Neri: [ 85 124 130 111 148 151 111 136 215  97]
voza: [ 85 124 130 111 148 151 142 136 215  97]
bibeb: [124  97 136 111 215 130  85 150 111 148]
order: [ 97 215 136 111 151 148 111 130 124  85] => Neri
rev: [ 85 130 215] => bibeb
rev: [215 111 136  97] => bibeb

leka: [158 132  64 152 159 127  92  95 175 156 133  79 119 188 121 125]
fomam: [150 105 157 109 139 147 189  98 147 102  94 106 124 114 126 100]
dabur: [ 94 105 157  98 150 125 147 100 114 147 124 188 102 106 139 109]
sugo: [105 102 109  94 147 139 124 147 106 100 114 157 126  98 188 150]
voza: [ 94 105 157  98 150 125 147 100 114 147 130 188 102 117 139 109]
order: [125 121 188 119  79 133 156 175  95  92 127 159 152  64 132 158] => leka
order: [147 188 157 150 100 105 106 139 147 102 125  98  94 109 124 114] => dabur
order: [124 100 150 139 147 126 102  94  98 157 106 188 114 105 109 147] => sugo
order: [ 94  98 100 102 105 106 109 114 124 126 139 147 147 150 157 188] => sugo

dabur: [ 91 162 109 153 111  73  45 202]
Dima: [158 166 176  77  87  89  92 136]
fomam: [100  45 194 173  94 145 182  91]
raka: [ 90 166 136 158  77 176  87  92]
dapef: [158 176  88  92  77  89 136 166]
order: [166 136  89  77  92  88 176 158] => dapef
order: [145 182  91 100  45 194 173  94] => fomam
order: [ 77  88  89  92 136 158 166 176] => dapef
order: [136  92  89  87  77 176 166 158] => Dima
order: [ 91 182 145  94 173 194  45 100] => fomam
order: [176  77 136 166 158  92  89  87] => Dima

Dima: [ 69  90 199  94 172  97 177 128 136 134 177  72  91 158 147 122 131 115
 135 124 109 156 107 110 100  85 145]
dapef: [147 110 191 149  51  63 182 106 190 106 124 112 142 150 172 136 116 118
 146 156 149 110 174 143 155 125 155]
bul: [205 176 116  90 108 110 112 131 145 142 216 166 117 117 126 146 153 110
  87 122 131 132  88 118  82 158 100]
Neri: [174 112 136 191  51 116 156 106 149 118 110 106 182 147 150 190 142 125
 146 123 172 143  63 110 149 155 155]
leka: [122 125  60 125 151  82 149  95 110 153 121 104 136 194 142 202 109  74
 145  85 145  57 112 101 120  58 149]
besa: [146 124 175  85  92 170 164 142 126  84 165 101 104 116 152 175  99 118
  60 139  94  75 133  97  80 125 181]
voza: [ 75  85  99 116 181 152 104 146  60 164 126  84 124  80 133 165 101 142
  93 175  97 175  92 170 118 125 139]
order: [125 139  75  85  99 116 181 152 104 146  60 164 126  84 124  80 133 165
 101 142  93 175  97 175  92 170 118] => voza
order: [ 51  63 106 106 110 110 112 116 118 123 125 136 142 143 146 147 149 149
 150 155 155 156 172 174 182 190 191] => Neri
rev: [134 136 128 177  97 172  94 199] => Dima
order: [125 181 146 124 175  85  92 170 164 142 126  84 165 101 104 116 152 175
  99 118  60 139  94  75 133  97  80] => besa
rev: [158  82] => bul
order: [155 125 155 143 174 110 149 156 146 118 116 136 172 150 142 112 124 106
 190 106 182  63  51 149 191 110 147] => dapef

bul: [132 159 159 154 170 143 169 127 129 163 177 127 134 138 130 207 139 128
 195]
dabur: [127 128 140 157 135 156 130 130 128 127 130 139 127 127 127 139 174 128
 139]
raka: [130 127 126 147 152 128 149 128 147 127 128 133 165 128 153 127 128 127
 159]
Neri: [149 130 129 184 132 125 178 127 137 126 167 130 175 128 153 127 127 129
 176]
Dima: [127 131 152 126 147 128 143 128 128 147 167 130 126 128 128 128 128 152
 129]
leka: [129 127 128 153 129 137 137 127 131 127 129 128 126 130 128 130 139 128
 129]
dapef: [127 147 149 152 128 164 133 126 127 128 128 127 127 153 128 128 130 159
 147]
find: [127 131 152 126 147 128 143 128 128 147 167 130 126 128 128 128 128 152
 129] => Dima
rev: [147 126 152] => Dima
rev: [207 130] => bul
order: [147 127 126 159 127 128 147 130 153 128 128 127 127 128 165 149 128 152
 133] => raka
rev: [129 127 127 153] => Neri
rev: [127 139 130 127 128 130] => dabur

